Here is a tiny trained network, its code and every weight. The questions are about switching its units off for an input and a class, where a switched-off unit gives its printed mean instead of its output.

import numpy as np


def w(rows, s, z=0):
    codes = np.array(rows[::2]) - 128.0
    scale = np.full(codes.shape[1], s)
    scale[-1] = z or s
    return codes * scale


def norm(h):
    return h / np.sqrt((h * h).mean(-1, keepdims=True) + 1e-5)


def f(y):
    return np.maximum(y, 0)


def log_softmax(a):
    a = a - a.max(-1, keepdims=True)
    return a - np.log(np.exp(a).sum(-1, keepdims=True))


def net(x, mask):
    res = np.array(x, float).reshape(1, 4) / 4 @ E
    u = 0
    for l in range(3):
        y = f(norm(res) @ A[l][:, :-1].T + A[l][:, -1])
        res = res + np.where(mask[u : u + 6], y, B[l][:, -1]) @ B[l][:, :-1]
        u += 6
    return log_softmax(norm(res)[-1] @ U[:, :-1].T + U[:, -1])


A, B = {}, {}
E = w([
[120,78,75,130,72,150,182,172,108,100,115],'x0',
[45,130,158,147,71,133,137,63,59,142,71],'x1',
[131,127,129,127,126,129,130,127,127,131,127],'x2',
[154,77,161,134,153,255,116,96,103,114,154],'x3',
],0.00057)
A[0] = w([
[203,148,84,22,153,15,194,237,188,126,121,83],'0.n1',
[128,125,21,73,110,66,185,166,110,119,92,3],'0.n2',
[41,206,79,200,54,2,128,110,102,173,71,116],'0.n3',
[176,188,108,56,159,8,142,209,207,124,116,110],'0.n4',
[106,205,192,127,138,60,87,121,185,164,122,17],'0.n5',
[141,67,86,111,91,172,217,232,144,106,108,105],'0.n6',
],0.0009,0.00052)
B[0] = w([
[67,114,105,248,93,251,44,56,112,131,180,228],'0.n1',
[58,83,153,155,72,142,145,180,201,69,106,173],'0.n2',
[230,91,199,26,198,106,168,157,142,65,106,251],'0.n3',
[53,136,113,215,127,221,49,45,84,146,168,231],'0.n4',
[159,112,87,108,201,144,124,81,47,132,124,181],'0.n5',
[161,95,65,118,159,78,129,85,57,87,161,187],'0.n6',
],0.0011,0.0014)
A[1] = w([
[120,108,177,141,107,228,153,81,72,164,115,38],'1.n1',
[203,200,209,66,190,133,108,146,195,215,169,54],'1.n2',
[154,201,212,25,177,45,127,133,150,173,90,39],'1.n3',
[249,98,106,143,176,200,110,186,176,120,207,141],'1.n4',
[84,112,196,136,83,204,152,87,78,168,103,48],'1.n5',
[116,110,83,79,67,62,239,227,112,102,87,2],'1.n6',
],0.0012,0.00049)
B[1] = w([
[141,153,83,136,135,66,110,176,168,132,163,208],'1.n1',
[19,129,149,149,3,121,139,181,161,124,81,192],'1.n2',
[107,83,85,99,160,132,183,57,28,89,140,193],'1.n3',
[139,125,161,53,111,61,203,127,101,138,44,255],'1.n4',
[139,158,65,159,143,75,94,149,193,127,171,204],'1.n5',
[160,189,210,104,147,193,110,152,178,213,117,184],'1.n6',
],0.0016,0.0014)
A[2] = w([
[176,135,206,74,239,133,115,106,172,143,153,98],'2.n1',
[108,128,36,203,64,162,126,188,152,140,175,1],'2.n2',
[111,154,251,86,88,144,135,162,170,184,81,54],'2.n3',
[136,199,140,172,193,142,38,98,169,195,190,36],'2.n4',
[90,231,150,180,162,116,44,72,125,189,163,72],'2.n5',
[92,120,123,122,40,151,177,151,70,132,83,123],'2.n6',
],0.0014,0.00057)
B[2] = w([
[36,185,144,194,41,79,119,159,137,131,69,187],'2.n1',
[19,71,73,223,83,78,42,9,49,44,130,200],'2.n2',
[36,173,193,211,27,151,134,207,199,88,52,200],'2.n3',
[235,193,156,81,200,158,115,167,188,232,188,222],'2.n4',
[245,120,125,94,183,194,148,180,159,194,180,248],'2.n5',
[167,159,151,132,186,141,81,152,209,143,168,193],'2.n6',
],0.0014,0.0016)
U = w([
[232,199,136,124,215,164,69,129,176,231,218,189],'0',
[73,179,221,132,49,134,157,205,197,117,40,201],'1',
[64,66,30,219,75,139,66,81,103,52,172,167],'2',
[245,46,96,20,125,170,241,182,88,86,117,1],'3',
[87,162,164,41,188,55,172,21,1,124,90,16],'4',
],0.0063,0.0011)

Each question gives the input, the list of numbers given to net, and the class t.
The units are the neurons (one row each of A and B). Each row of codes is followed by its name. A weight is (code - 128) times the scale printed after its matrix; where a second scale follows, it is the last column's (A, B and U).
mask holds one flag per neuron, layer by layer. A switched-off neuron (its flag False) gives its mean, the last column of its row in B, instead of its output. The means were averaged over made-up inputs and are rounded, as every weight is.
A unit's drop is (log p(t) with every unit on - log p(t) with that unit switched off) / (log p(t) with every unit on - log p(t) with every unit switched off).
The circuit of an input: a set's keep is (log p(t) with only the set's units on - log p(t) with every unit switched off) / (log p(t) with every unit on - log p(t) with every unit switched off). Starting from the 12 units with the biggest drops (on a tie, the unit counted first), units are removed one at a time, each time the one whose removal leaves the highest keep (on an exact tie, the one counted first), for as long as the keep stays at least 0.8.
circuit, biggest first: the units of the circuit, biggest drop first
most important unit: the unit with the biggest drop
top k neurons: the k neurons with the biggest drops, biggest first
top k neurons in layer l: the k neurons of layer l with the biggest drops, biggest first
drop when u is switched off: that unit's drop, to one decimal
input [-1,8,-6,8], class 0: most important unit => 1.n5
input [-6,3,4,-1], class 4: circuit, biggest first => [1.n3 0.n1]
input [-1,4,7,-8], class 4: top 2 neurons => [1.n3 0.n3]
input [-1,1,8,0], class 4: circuit, biggest first => [1.n3 0.n1 0.n4]
input [-1,1,7,-3], class 4: circuit, biggest first => [0.n3 1.n3]
input [7,-8,-7,0], class 2: top 3 neurons => [0.n1 0.n3 2.n2]
input [-4,-6,-6,1], class 1: top 3 neurons => [1.n4 1.n2 2.n3]
input [6,1,-4,0], class 1: top 2 neurons => [0.n1 0.n4]
input [-8,-6,-3,3], class 1: top 2 neurons => [1.n2 1.n4]
input [-5,0,0,1], class 1: top 4 neurons => [0.n4 1.n2 0.n1 0.n6]
input [-5,-5,-2,1], class 1: top 2 neurons => [1.n4 1.n2]
input [2,-7,-4,1], class 3: top 2 neurons => [1.n4 2.n2]
input [-2,0,-7,3], class 1: top 2 neurons => [0.n4 0.n1]
input [2,-8,6,-1], class 2: top 2 neurons => [0.n1 0.n3]
input [-1,2,-5,-2], class 4: top neuron in layer 1 => [1.n3]
input [3,0,-3,-2], class 2: top 2 neurons => [0.n1 1.n4]
input [1,-6,1,-5], class 2: top 2 neurons => [2.n2 1.n6]
input [5,-5,-2,0], class 2: top 2 neurons => [0.n1 0.n3]
input [1,-5,-2,-6], class 2: top 2 neurons in layer 2 => [2.n2 2.n6]
input [-1,-7,2,1], class 1: most important unit => 1.n4
input [-2,4,8,-5], class 4: drop when 1.n3 is switched off => 1.6
input [-4,-1,-7,7], class 1: drop when 1.n4 is switched off => 0.2
input [2,-4,6,8], class 3: drop when 1.n4 is switched off => 0.2
